Below is a small trained network, with its code and all its weights. Each question gives an input and a target symbol and asks what happens when units are switched off, that is, made to give their printed mean instead of their output.

import numpy as np


def w(rows, s, z=0):
    codes = np.array(rows[::2]) - 128.0
    scale = np.full(codes.shape[1], s)
    scale[-1] = z or s
    return codes * scale


def norm(h):
    return h / np.sqrt((h * h).mean(-1, keepdims=True) + 1e-5)


def f(y):
    return np.maximum(y, 0)


def softmax(a):
    e = np.exp(a - a.max(-1, keepdims=True))
    return e / e.sum(-1, keepdims=True)


def log_softmax(a):
    a = a - a.max(-1, keepdims=True)
    return a - np.log(np.exp(a).sum(-1, keepdims=True))


def net(x, mask):
    ids = ['δθλμπτφ'.index(c) for c in x.split()]
    T = len(ids)
    res = E[ids] + P[:T]
    r = norm(res)
    for j in range(2):
        rows = slice(2 * j, 2 * j + 2)
        q, k, v = (r @ M[0][rows].T for M in (Q, K, V))
        z = softmax(np.where(np.tri(T) > 0, q @ k.T / 2**0.5, -1e9)) @ v
        o = O[0][rows]
        res = res + np.where(mask[j], z, o[:, -1]) @ o[:, :-1]
    y = f(norm(res) @ A[0][:, :-1].T + A[0][:, -1])
    res = res + np.where(mask[2:10], y, B[0][:, -1]) @ B[0][:, :-1]
    return log_softmax(norm(res)[-1] @ U[:, :-1].T + U[:, -1])


Q, K, V, O, A, B = {}, {}, {}, {}, {}, {}
E = w([
[101,141,79,135,61,118],'δ',
[74,108,5,176,97,147],'θ',
[76,229,51,196,101,139],'λ',
[97,27,108,110,130,232],'μ',
[10,124,190,164,170,219],'π',
[252,136,49,137,134,210],'τ',
[204,212,204,70,150,153],'φ',
],0.0019)
P = w([
[141,111,163,131,31,114],'0',
[128,164,135,182,37,239],'1',
[91,167,88,91,109,197],'2',
[145,149,156,198,98,210],'3',
[100,145,88,71,155,141],'4',
[164,128,169,195,145,176],'5',
[104,137,81,84,197,115],'6',
[172,128,155,220,204,152],'7',
[99,124,70,52,253,74],'8',
],0.0029)
Q[0] = w([
[84,139,94,43,151,45],'H1',
[147,83,202,221,70,63],'H1',
[242,81,165,178,52,77],'H2',
[168,143,202,254,81,183],'H2',
],0.009)
K[0] = w([
[118,133,90,139,238,153],'H1',
[122,129,81,138,41,120],'H1',
[81,110,128,133,82,135],'H2',
[128,108,142,110,9,116],'H2',
],0.011)
V[0] = w([
[73,180,62,219,127,82],'H1',
[151,246,213,95,160,110],'H1',
[233,167,117,81,95,94],'H2',
[3,132,194,114,91,86],'H2',
],0.0061)
O[0] = w([
[246,36,223,132,103,139,64],'H1',
[34,24,28,175,87,173,2],'H1',
[212,141,80,2,170,230,165],'H2',
[51,28,118,63,155,18,41],'H2',
],0.0049,0.002)
A[0] = w([
[102,189,122,116,140,75,2],'N1',
[72,107,102,172,108,115,175],'N2',
[119,94,137,31,165,139,59],'N3',
[153,130,168,126,166,121,105],'N4',
[168,48,132,167,83,138,79],'N5',
[77,86,1,100,136,171,20],'N6',
[84,118,138,176,94,108,96],'N7',
[71,83,132,122,105,77,95],'N8',
],0.0094,0.0035)
B[0] = w([
[65,167,104,219,102,72,188],'N1',
[108,92,177,96,195,178,229],'N2',
[167,116,38,155,176,84,158],'N3',
[99,111,104,102,81,104,205],'N4',
[121,91,86,238,53,164,171],'N5',
[26,103,128,1,25,114,254],'N6',
[114,88,169,118,209,131,186],'N7',
[122,109,161,149,213,204,202],'N8',
],0.0077,0.0034)
U = w([
[178,87,11,106,200,59,2],'δ',
[199,122,253,74,79,67,12],'θ',
[158,25,113,222,40,150,141],'λ',
[59,213,119,206,114,45,130],'μ',
[82,67,203,143,246,165,186],'π',
[194,218,109,131,141,243,223],'τ',
[37,102,96,24,61,157,135],'φ',
],0.0052,0.00065)

Each question gives the input, a string of symbols that net reads in full, and the target symbol t.
The units are the heads (2 rows each of Q, K, V and O) and the neurons (one row each of A and B). Each row of codes is followed by its name. A weight is (code - 128) times the scale printed after its matrix; where a second scale follows, it is the last column's (O, A, B and U).
mask holds one flag per unit, heads first, then neurons. A switched-off unit (its flag False) gives its mean, the last column of its rows in O or B, instead of its output. The means were averaged over made-up inputs and are rounded, as every weight is.
A unit's drop is (log p(t) with every unit on - log p(t) with that unit switched off) / (log p(t) with every unit on - log p(t) with every unit switched off).
The circuit of an input: a set's keep is (log p(t) with only the set's units on - log p(t) with every unit switched off) / (log p(t) with every unit on - log p(t) with every unit switched off). Starting from all 10 units, units are removed one at a time, each time the one whose removal leaves the highest keep (on an exact tie, the one counted first), for as long as the keep stays at least 0.8.
units of the circuit, in order: the units of the circuit, biggest drop first
most important unit: the unit with the biggest drop
top k neurons: the k neurons with the biggest drops, biggest first
which heads matter: for each layer, one digit per head in row order, 1 if its drop is at least 0.15 and else 0, layers parted by /
drop when u is switched off: that unit's drop, to one decimal
input φ λ μ φ μ φ π θ λ, target π: most important unit	H2
input δ μ τ δ π, target τ: which heads matter	01
input φ θ δ μ δ, target μ: which heads matter	10
input λ μ δ δ μ, target μ: units of the circuit, in order	H1, H2, N1
input μ δ λ, target μ: top 2 neurons	N6, N1
input λ μ τ μ τ τ μ π, target λ: units of the circuit, in order	H1, N5
input φ π θ τ, target φ: units of the circuit, in order	H1, N6
input τ θ λ, target τ: units of the circuit, in order	N6, H2
input δ τ δ δ, target δ: units of the circuit, in order	H2, N3
input τ μ λ μ μ μ, target τ: which heads matter	00
input φ θ μ θ δ τ θ, target τ: which heads matter	01
input τ δ δ π τ μ π, target τ: units of the circuit, in order	H2, N6
input λ δ μ, target μ: top 2 neurons	N6, N1
input θ π θ δ, target θ: units of the circuit, in order	H1
input μ τ π φ, target μ: units of the circuit, in order	H2, N1, H1
input δ δ φ τ, target δ: top 2 neurons	N3, N6
input δ δ δ θ δ μ, target δ: drop when N3 is switched off	0.4
input τ δ θ λ, target τ: drop when H2 is switched off	0.2
input μ μ θ τ θ τ, target μ: drop when H1 is switched off	0.5
input δ μ λ, target μ: drop when N8 is switched off	0.0
input φ θ λ λ θ φ λ φ, target φ: most important unit	H1
